Below is a small trained network, with its code and all its weights. Each question gives an input and a class and asks what happens when units are switched off, that is, made to give their printed mean instead of their output.

import numpy as np


def w(rows, s, z=0):
    codes = np.array(rows[::2]) - 128.0
    scale = np.full(codes.shape[1], s)
    scale[-1] = z or s
    return codes * scale


def f(y):
    return np.maximum(y, 0)


def log_softmax(a):
    a = a - a.max(-1, keepdims=True)
    return a - np.log(np.exp(a).sum(-1, keepdims=True))


def net(x, mask):
    res = np.array(x, float).reshape(1, 8) / 4 @ E
    y = f(res @ A[0][:, :-1].T + A[0][:, -1])
    res = res + np.where(mask, y, B[0][:, -1]) @ B[0][:, :-1]
    return log_softmax(res[-1] @ U[:, :-1].T + U[:, -1])


A, B = {}, {}
E = w([
[167,251,92,69,84,122,81,90,125],'x0',
[37,114,184,106,145,119,124,90,165],'x1',
[131,225,247,52,62,123,159,153,184],'x2',
[163,101,92,202,131,127,155,187,193],'x3',
[180,97,150,79,46,223,255,143,104],'x4',
[190,140,33,119,169,113,156,41,235],'x5',
[91,140,138,138,71,63,215,219,123],'x6',
[131,66,100,131,78,164,25,162,192],'x7',
],0.0088)
A[0] = w([
[99,121,216,131,90,82,215,182,139,130],'N0',
[130,135,159,186,213,77,55,122,131,116],'N1',
[70,162,183,111,105,140,163,174,132,200],'N2',
[175,150,116,135,141,162,178,70,122,131],'N3',
[126,139,124,113,180,148,185,131,163,14],'N4',
[102,132,179,111,66,131,26,169,80,166],'N5',
[89,67,108,130,117,134,170,144,126,87],'N6',
[132,131,159,119,82,161,54,133,209,115],'N7',
[64,113,113,151,212,85,55,147,148,197],'N8',
[114,73,113,204,165,73,88,146,144,119],'N9',
[89,151,233,68,185,129,99,82,90,139],'N10',
[90,246,111,135,105,54,174,103,108,154],'N11',
[165,133,156,110,109,123,84,131,166,100],'N12',
[95,89,128,67,116,164,166,87,125,8],'N13',
[25,106,137,99,143,105,115,106,208,255],'N14',
[120,184,171,95,155,122,129,72,114,150],'N15',
],0.011,0.0041)
B[0] = w([
[102,145,167,84,51,245,167,178,101,253],'N0',
[166,100,100,199,56,125,100,133,127,217],'N1',
[185,146,186,149,114,129,116,115,100,230],'N2',
[159,122,149,149,138,114,97,131,118,181],'N3',
[171,166,135,110,60,134,112,154,110,153],'N4',
[96,133,169,129,22,194,132,190,35,236],'N5',
[144,103,83,163,131,125,132,122,86,174],'N6',
[148,118,111,95,199,88,211,103,190,190],'N7',
[186,76,125,183,96,93,75,95,106,240],'N8',
[142,125,92,159,126,129,135,121,95,213],'N9',
[157,51,73,190,142,97,74,61,115,236],'N10',
[176,159,168,51,187,100,119,98,155,224],'N11',
[133,145,99,113,156,123,161,97,142,161],'N12',
[144,141,101,144,125,120,83,138,97,162],'N13',
[220,144,117,155,175,94,82,58,167,210],'N14',
[184,135,124,175,168,87,102,152,130,199],'N15',
],0.011,0.014)
U = w([
[204,118,114,255,140,90,66,90,153,201],'0',
[68,92,109,151,126,171,211,166,167,66],'1',
[153,192,246,91,44,169,116,173,128,62],'2',
[212,189,167,36,232,79,111,82,220,205],'3',
[17,151,161,108,207,100,128,133,204,3],'4',
],0.0083,0.0031)

Each question gives the input, the list of numbers given to net, and the class t.
The units are the neurons (one row each of A and B). Each row of codes is followed by its name. A weight is (code - 128) times the scale printed after its matrix; where a second scale follows, it is the last column's (A, B and U).
mask holds one flag per neuron, in row order. A switched-off neuron (its flag False) gives its mean, the last column of its row in B, instead of its output. The means were averaged over made-up inputs and are rounded, as every weight is.
A unit's drop is (log p(t) with every unit on - log p(t) with that unit switched off) / (log p(t) with every unit on - log p(t) with every unit switched off).
The circuit of an input: a set's keep is (log p(t) with only the set's units on - log p(t) with every unit switched off) / (log p(t) with every unit on - log p(t) with every unit switched off). Starting from the 12 units with the biggest drops (on a tie, the unit counted first), units are removed one at a time, each time the one whose removal leaves the highest keep (on an exact tie, the one counted first), for as long as the keep stays at least 0.8.
circuit, biggest first: the units of the circuit, biggest drop first
top k neurons: the k neurons with the biggest drops, biggest first
drop when u is switched off: that unit's drop, to one decimal
input [-2,-2,4,0,1,6,6,-8], class 2: circuit, biggest first -> [N0]
input [-2,-8,6,-4,-1,1,0,-3], class 3: top 2 neurons -> [N5, N11]
input [7,-3,-4,-8,-6,-3,7,3], class 2: top 2 neurons -> [N5, N14]
input [-4,-5,7,1,-4,-5,-5,2], class 2: top 3 neurons -> [N5, N14, N15]
input [8,0,-1,-8,2,3,5,8], class 3: top 2 neurons -> [N0, N7]
input [7,-6,-3,0,-2,-5,-6,6], class 2: top 3 neurons -> [N5, N10, N14]
input [-1,-2,2,0,1,-1,-5,4], class 1: top 2 neurons -> [N11, N14]
input [5,6,4,-8,-1,1,7,-3], class 3: drop when N11 is switched off -> 1.4
input [3,3,-2,-7,5,6,0,-4], class 3: drop when N11 is switched off -> 0.3
input [8,-8,-1,3,3,-2,-8,-1], class 3: drop when N0 is switched off -> 0.2
input [7,-8,2,8,6,5,0,2], class 3: drop when N5 is switched off -> 0.1
